Below is a small trained network, with its code and all its weights. Each question gives an input and a target symbol and asks what happens when units are switched off, that is, made to give their printed mean instead of their output.

import numpy as np


def w(rows, s, z=0):
    codes = np.array(rows[::2]) - 128.0
    scale = np.full(codes.shape[1], s)
    scale[-1] = z or s
    return codes * scale


def f(y):
    return np.maximum(y, 0)


def softmax(a):
    e = np.exp(a - a.max(-1, keepdims=True))
    return e / e.sum(-1, keepdims=True)


def log_softmax(a):
    a = a - a.max(-1, keepdims=True)
    return a - np.log(np.exp(a).sum(-1, keepdims=True))


def net(x, mask):
    ids = ['ΓΘΛΣΨαβεξτφ'.index(c) for c in x.split()]
    T = len(ids)
    res = E[ids] + P[:T]
    u = 0
    for l in range(2):
        q, k, v = (res @ M[l].T for M in (Q, K, V))
        z = softmax(np.where(np.tri(T) > 0, q @ k.T / 2**0.5, -1e9)) @ v
        res = res + np.where(mask[u], z, O[l][:, -1]) @ O[l][:, :-1]
        u += 1
        y = f(res @ A[l][:, :-1].T + A[l][:, -1])
        res = res + np.where(mask[u : u + 16], y, B[l][:, -1]) @ B[l][:, :-1]
        u += 16
    return log_softmax(res[-1] @ U[:, :-1].T + U[:, -1])


Q, K, V, O, A, B = {}, {}, {}, {}, {}, {}
E = w([
[139,109,135],'Γ',
[139,160,98],'Θ',
[129,131,115],'Λ',
[104,36,62],'Σ',
[183,92,168],'Ψ',
[50,196,148],'α',
[19,73,118],'β',
[150,73,159],'ε',
[121,121,2],'ξ',
[156,155,110],'τ',
[112,108,189],'φ',
],0.016)
P = w([
[251,79,219],'0',
[183,129,218],'1',
[138,141,196],'2',
[104,150,164],'3',
[104,163,153],'4',
[130,175,156],'5',
],0.003)
Q[0] = w([
[159,254,138],'0.h1',
[173,47,158],'0.h1',
],0.0086)
K[0] = w([
[193,131,144],'0.h1',
[2,192,117],'0.h1',
],0.0067)
V[0] = w([
[195,161,96],'0.h1',
[2,165,90],'0.h1',
],0.0054)
O[0] = w([
[191,115,255,28],'0.h1',
[117,198,120,2],'0.h1',
],0.0047,0.00093)
A[0] = w([
[71,167,81,209],'0.n1',
[134,138,38,229],'0.n2',
[192,147,117,93],'0.n3',
[183,69,27,117],'0.n4',
[235,33,105,89],'0.n5',
[58,87,55,107],'0.n6',
[74,178,183,117],'0.n7',
[84,56,130,94],'0.n8',
[143,184,87,235],'0.n9',
[136,94,207,140],'0.n10',
[105,127,69,120],'0.n11',
[148,85,87,98],'0.n12',
[164,73,1,87],'0.n13',
[130,65,214,205],'0.n14',
[67,229,182,254],'0.n15',
[114,225,151,206],'0.n16',
],0.0078,0.0037)
B[0] = w([
[165,101,115,214],'0.n1',
[206,47,143,216],'0.n2',
[106,216,140,140],'0.n3',
[100,120,59,181],'0.n4',
[75,164,174,206],'0.n5',
[108,126,52,203],'0.n6',
[3,145,107,163],'0.n7',
[56,130,103,179],'0.n8',
[176,75,179,192],'0.n9',
[155,88,170,193],'0.n10',
[177,101,33,165],'0.n11',
[116,124,118,151],'0.n12',
[109,123,61,180],'0.n13',
[133,79,178,253],'0.n14',
[82,76,163,230],'0.n15',
[94,135,233,183],'0.n16',
],0.0069,0.0044)
Q[1] = w([
[50,255,106],'1.h1',
[193,103,68],'1.h1',
],0.0098)
K[1] = w([
[239,154,226],'1.h1',
[137,83,1],'1.h1',
],0.0067)
V[1] = w([
[124,103,10],'1.h1',
[1,145,157],'1.h1',
],0.0078)
O[1] = w([
[120,86,65,252],'1.h1',
[6,150,131,169],'1.h1',
],0.014,0.0033)
A[1] = w([
[145,138,101,57],'1.n1',
[130,71,150,152],'1.n2',
[149,169,143,213],'1.n3',
[199,134,138,140],'1.n4',
[130,94,143,178],'1.n5',
[115,146,131,255],'1.n6',
[117,127,78,34],'1.n7',
[81,92,117,110],'1.n8',
[158,254,146,236],'1.n9',
[156,90,137,161],'1.n10',
[102,94,127,233],'1.n11',
[127,124,166,191],'1.n12',
[72,138,138,218],'1.n13',
[123,114,95,58],'1.n14',
[162,80,96,135],'1.n15',
[119,118,184,80],'1.n16',
],0.016,0.0061)
B[1] = w([
[59,98,143,153],'1.n1',
[107,193,106,223],'1.n2',
[119,77,95,163],'1.n3',
[177,63,194,187],'1.n4',
[112,166,98,200],'1.n5',
[119,89,77,183],'1.n6',
[101,136,182,193],'1.n7',
[193,157,143,234],'1.n8',
[117,2,133,171],'1.n9',
[129,171,155,206],'1.n10',
[147,155,89,248],'1.n11',
[56,141,117,204],'1.n12',
[150,82,95,234],'1.n13',
[115,145,186,188],'1.n14',
[159,161,155,250],'1.n15',
[98,183,157,206],'1.n16',
],0.0094,0.013)
U = w([
[139,125,143,165],'Γ',
[146,60,135,54],'Θ',
[195,159,142,179],'Λ',
[153,254,91,160],'Σ',
[133,104,24,239],'Ψ',
[87,92,117,188],'α',
[132,143,153,141],'β',
[85,242,172,38],'ε',
[149,82,137,120],'ξ',
[129,141,197,4],'τ',
[131,149,131,29],'φ',
],0.0098,0.0041)

Each question gives the input, a string of symbols that net reads in full, and the target symbol t.
The units are the heads (2 rows each of Q, K, V and O) and the neurons (one row each of A and B). Each row of codes is followed by its name. A weight is (code - 128) times the scale printed after its matrix; where a second scale follows, it is the last column's (O, A, B and U).
mask holds one flag per unit, layer by layer, with each layer's heads first. A switched-off unit (its flag False) gives its mean, the last column of its rows in O or B, instead of its output. The means were averaged over made-up inputs and are rounded, as every weight is.
A unit's drop is (log p(t) with every unit on - log p(t) with that unit switched off) / (log p(t) with every unit on - log p(t) with every unit switched off).
The circuit of an input: a set's keep is (log p(t) with only the set's units on - log p(t) with every unit switched off) / (log p(t) with every unit on - log p(t) with every unit switched off). Starting from the 12 units with the biggest drops (on a tie, the unit counted first), units are removed one at a time, each time the one whose removal leaves the highest keep (on an exact tie, the one counted first), for as long as the keep stays at least 0.8.
circuit, biggest first: the units of the circuit, biggest drop first
unit that matters most: the unit with the biggest drop
k most important neurons: the k neurons with the biggest drops, biggest first
top k neurons in layer l: the k neurons of layer l with the biggest drops, biggest first
drop when u is switched off: that unit's drop, to one decimal
input Σ ξ φ τ, target Λ: circuit, biggest first -> (1.h1, 0.n2, 1.n12, 0.n7)
input Γ α ε, target α: circuit, biggest first -> (1.h1, 1.n13, 1.n15, 0.n7)
input ε Λ Σ Λ Λ, target Σ: circuit, biggest first -> (1.n9, 1.n4)
input τ β φ, target ε: circuit, biggest first -> (1.h1)
input ξ Ψ ε Ψ Λ, target Λ: top 2 neurons in layer 1 -> (1.n4, 1.n15)
input ε α ε, target α: top 4 neurons in layer 1 -> (1.n13, 1.n15, 1.n6, 1.n10)
input α τ Θ ε Λ Γ, target α: top 2 neurons in layer 1 -> (1.n15, 1.n8)
input ξ Ψ Θ Γ, target Λ: top 3 neurons in layer 1 -> (1.n4, 1.n15, 1.n12)
input ε Ψ φ, target ε: 2 most important neurons -> (1.n16, 0.n14)
input φ β ε ξ ξ Θ, target Λ: top 3 neurons in layer 1 -> (1.n15, 1.n4, 1.n12)
input ξ Σ α, target α: top 3 neurons in layer 1 -> (1.n13, 1.n9, 1.n6)
input ε τ α ε Σ Λ, target Σ: 2 most important neurons -> (0.n5, 1.n9)
input φ ε α Λ Λ, target α: top 2 neurons in layer 1 -> (1.n15, 1.n8)
input ε ξ Γ β α β, target Ψ: unit that matters most -> 1.n13
input ξ Θ τ ε, target Λ: top 2 neurons in layer 1 -> (1.n4, 1.n15)
input Θ τ ε Θ ε, target ε: drop when 1.n9 is switched off -> 0.2
input ε Γ Θ ξ Σ, target Σ: drop when 1.n15 is switched off -> 0.3
input α τ Θ, target α: drop when 1.n15 is switched off -> 0.1
input ξ Γ τ, target Λ: top 2 neurons in layer 1 -> (1.n4, 1.n15)
input ξ Ψ Θ, target Λ: unit that matters most -> 1.h1
